Here is a tiny trained network, its code and every weight. The questions are about switching its units off for an input and a class, where a switched-off unit gives its printed mean instead of its output.

import numpy as np


def w(rows, s, z=0):
    codes = np.array(rows[::2]) - 128.0
    scale = np.full(codes.shape[1], s)
    scale[-1] = z or s
    return codes * scale


def f(y):
    return np.maximum(y, 0)


def log_softmax(a):
    a = a - a.max(-1, keepdims=True)
    return a - np.log(np.exp(a).sum(-1, keepdims=True))


def net(x, mask):
    res = np.array(x, float).reshape(1, 4) / 4 @ E
    y = f(res @ A[0][:, :-1].T + A[0][:, -1])
    res = res + np.where(mask, y, B[0][:, -1]) @ B[0][:, :-1]
    return log_softmax(res[-1] @ U[:, :-1].T + U[:, -1])


A, B = {}, {}
E = w([
[143,128,148,4,77,171,90],'x0',
[88,141,160,100,60,87,194],'x1',
[50,161,106,93,227,159,178],'x2',
[183,250,135,80,168,74,147],'x3',
],0.011)
A[0] = w([
[107,66,103,177,119,113,71,212],'N0',
[133,114,88,190,169,91,30,208],'N1',
[13,139,92,190,143,162,187,198],'N2',
[170,84,146,152,76,175,91,155],'N3',
[129,29,132,163,120,164,28,209],'N4',
[145,54,139,117,61,146,99,235],'N5',
[132,100,207,50,112,155,127,134],'N6',
[57,97,89,154,177,138,168,120],'N7',
[157,103,111,145,67,186,99,195],'N8',
[95,65,136,176,192,116,196,234],'N9',
[90,110,153,136,97,67,191,190],'N10',
[171,86,139,106,81,173,129,172],'N11',
[156,226,152,179,104,92,119,139],'N12',
[115,137,172,126,104,101,152,141],'N13',
[117,124,98,159,186,131,82,112],'N14',
[122,55,123,135,121,149,78,189],'N15',
[164,150,193,135,61,110,165,131],'N16',
[158,216,87,135,172,141,86,253],'N17',
[112,151,115,1,159,165,137,229],'N18',
],0.014,0.0035)
B[0] = w([
[143,105,86,45,117,134,97,205],'N0',
[135,199,137,95,139,167,158,213],'N1',
[129,178,227,44,139,198,2,237],'N2',
[93,95,68,127,113,59,93,198],'N3',
[164,135,37,68,104,59,122,235],'N4',
[152,56,94,150,88,105,87,218],'N5',
[170,164,100,98,125,155,111,203],'N6',
[144,103,213,145,89,157,29,210],'N7',
[128,61,80,151,128,59,121,193],'N8',
[131,183,191,88,136,192,60,226],'N9',
[117,139,132,77,194,147,39,195],'N10',
[139,104,117,115,129,134,121,188],'N11',
[195,68,143,124,145,89,145,212],'N12',
[133,146,136,94,137,120,37,167],'N13',
[104,193,170,78,174,135,153,189],'N14',
[167,117,87,96,84,94,166,197],'N15',
[127,107,136,98,151,133,98,197],'N16',
[157,129,120,78,163,30,213,237],'N17',
[92,203,39,17,208,228,90,255],'N18',
],0.0092,0.015)
U = w([
[149,72,136,104,100,130,65,60],'0',
[124,194,129,59,153,184,95,251],'1',
[91,122,76,161,143,145,115,16],'2',
[84,121,184,96,82,155,174,9],'3',
[121,97,138,147,107,183,140,20],'4',
[145,115,8,76,131,104,129,195],'5',
[120,168,133,137,82,168,167,9],'6',
[174,130,169,130,138,90,217,119],'7',
],0.012,0.002)

Each question gives the input, the list of numbers given to net, and the class t.
The units are the neurons (one row each of A and B). Each row of codes is followed by its name. A weight is (code - 128) times the scale printed after its matrix; where a second scale follows, it is the last column's (A, B and U).
mask holds one flag per neuron, in row order. A switched-off neuron (its flag False) gives its mean, the last column of its row in B, instead of its output. The means were averaged over made-up inputs and are rounded, as every weight is.
A unit's drop is (log p(t) with every unit on - log p(t) with that unit switched off) / (log p(t) with every unit on - log p(t) with every unit switched off).
most important unit: the unit with the biggest drop
top k neurons: the k neurons with the biggest drops, biggest first
drop when u is switched off: that unit's drop, to one decimal
input [-1,6,-1,-3], class 0: top 2 neurons -> [N18; N1]
input [5,-7,5,-4], class 5: most important unit -> N4
input [5,-6,-1,8], class 5: top 2 neurons -> [N2; N17]
input [-7,6,-4,5], class 0: top 2 neurons -> [N18; N12]
input [-4,6,-2,-4], class 0: top 2 neurons -> [N18; N1]
input [-2,8,-4,4], class 0: top 2 neurons -> [N18; N12]
input [-4,-2,-3,1], class 5: top 2 neurons -> [N2; N7]
input [-6,8,-5,4], class 0: top 2 neurons -> [N18; N12]
input [1,6,0,-8], class 0: drop when N18 is switched off -> 0.1
input [6,0,-4,4], class 5: drop when N2 is switched off -> 0.2
input [2,4,-4,0], class 0: drop when N18 is switched off -> 0.6
input [7,3,-2,1], class 5: drop when N9 is switched off -> 0.3
